Below is a small trained network, with its code and all its weights. Each question gives an input and a class and asks what happens when units are switched off, that is, made to give their printed mean instead of their output.

import numpy as np


def w(rows, s, z=0):
    codes = np.array(rows[::2]) - 128.0
    scale = np.full(codes.shape[1], s)
    scale[-1] = z or s
    return codes * scale


def f(y):
    return np.maximum(y, 0)


def log_softmax(a):
    a = a - a.max(-1, keepdims=True)
    return a - np.log(np.exp(a).sum(-1, keepdims=True))


def net(x, mask):
    res = np.array(x, float).reshape(1, 5) / 4 @ E
    y = f(res @ A[0][:, :-1].T + A[0][:, -1])
    res = res + np.where(mask, y, B[0][:, -1]) @ B[0][:, :-1]
    return log_softmax(res[-1] @ U[:, :-1].T + U[:, -1])


A, B = {}, {}
E = w([
[78,161,182,226],'x0',
[120,128,127,129],'x1',
[109,122,220,64],'x2',
[135,128,131,131],'x3',
[125,2,128,133],'x4',
],0.0091)
A[0] = w([
[152,38,167,136,254],'neuron 0',
[130,190,116,99,53],'neuron 1',
[192,218,96,98,112],'neuron 2',
[152,254,154,85,17],'neuron 3',
[185,138,14,182,24],'neuron 4',
[144,112,229,45,23],'neuron 5',
[208,170,213,75,254],'neuron 6',
[227,149,77,13,70],'neuron 7',
],0.011,0.0067)
B[0] = w([
[205,153,98,164,253],'neuron 0',
[162,81,170,88,154],'neuron 1',
[156,104,73,142,203],'neuron 2',
[251,64,147,186,190],'neuron 3',
[7,56,119,157,184],'neuron 4',
[76,34,147,152,189],'neuron 5',
[46,140,45,163,254],'neuron 6',
[147,168,170,212,222],'neuron 7',
],0.022,0.0091)
U = w([
[46,24,151,158,105],'0',
[216,58,91,134,85],'1',
[110,162,88,169,254],'2',
[112,169,73,160,254],'3',
[101,203,242,248,158],'4',
[112,236,45,103,98],'5',
[60,172,184,87,66],'6',
[94,127,157,64,47],'7',
],0.011,0.0095)

Each question gives the input, the list of numbers given to net, and the class t.
The units are the neurons (one row each of A and B). Each row of codes is followed by its name. A weight is (code - 128) times the scale printed after its matrix; where a second scale follows, it is the last column's (A, B and U).
mask holds one flag per neuron, in row order. A switched-off neuron (its flag False) gives its mean, the last column of its row in B, instead of its output. The means were averaged over made-up inputs and are rounded, as every weight is.
A unit's drop is (log p(t) with every unit on - log p(t) with that unit switched off) / (log p(t) with every unit on - log p(t) with every unit switched off).
The circuit of an input: a set's keep is (log p(t) with only the set's units on - log p(t) with every unit switched off) / (log p(t) with every unit on - log p(t) with every unit switched off). Starting from all 8 units, units are removed one at a time, each time the one whose removal leaves the highest keep (on an exact tie, the one counted first), for as long as the keep stays at least 0.8.
units of the circuit, in order: the units of the circuit, biggest drop first
unit that matters most: the unit with the biggest drop
top k neurons: the k neurons with the biggest drops, biggest first
drop when u is switched off: that unit's drop, to one decimal
input [6,3,-2,2,8], class 1: top 2 neurons	neuron 6; neuron 7
input [8,2,8,2,3], class 0: units of the circuit, in order	neuron 5
input [-4,1,-3,2,-8], class 1: top 3 neurons	neuron 3; neuron 2; neuron 1
input [-5,6,6,7,6], class 3: units of the circuit, in order	neuron 0; neuron 3
input [1,-3,-6,6,0], class 0: top 3 neurons	neuron 4; neuron 0; neuron 7
input [3,-3,5,7,0], class 3: units of the circuit, in order	neuron 4; neuron 6
input [1,0,2,-1,-5], class 1: top 3 neurons	neuron 3; neuron 7; neuron 4
input [7,5,0,1,7], class 1: top 3 neurons	neuron 7; neuron 6; neuron 0
input [-8,-5,-6,6,-8], class 1: top 4 neurons	neuron 2; neuron 3; neuron 1; neuron 5
input [-4,-6,-6,-6,5], class 0: top 2 neurons	neuron 4; neuron 3
input [7,-7,2,0,-1], class 2: top 3 neurons	neuron 7; neuron 3; neuron 5
input [7,0,3,-7,5], class 3: units of the circuit, in order	neuron 3; neuron 0
input [7,7,2,0,-6], class 2: top 2 neurons	neuron 7; neuron 6
input [3,3,-5,2,-3], class 0: unit that matters most	neuron 0
input [6,1,0,-7,-7], class 1: units of the circuit, in order	neuron 3; neuron 7
input [-1,2,-5,5,1], class 0: top 3 neurons	neuron 4; neuron 7; neuron 0
input [1,0,0,-7,8], class 1: top 3 neurons	neuron 6; neuron 0; neuron 7
input [-8,5,-5,-5,7], class 4: units of the circuit, in order	neuron 7; neuron 2
input [-3,2,8,6,0], class 0: drop when neuron 5 is switched off	4.7
input [-5,3,-4,4,-1], class 4: units of the circuit, in order	neuron 7
input [-6,3,0,5,4], class 4: drop when neuron 2 is switched off	0.2
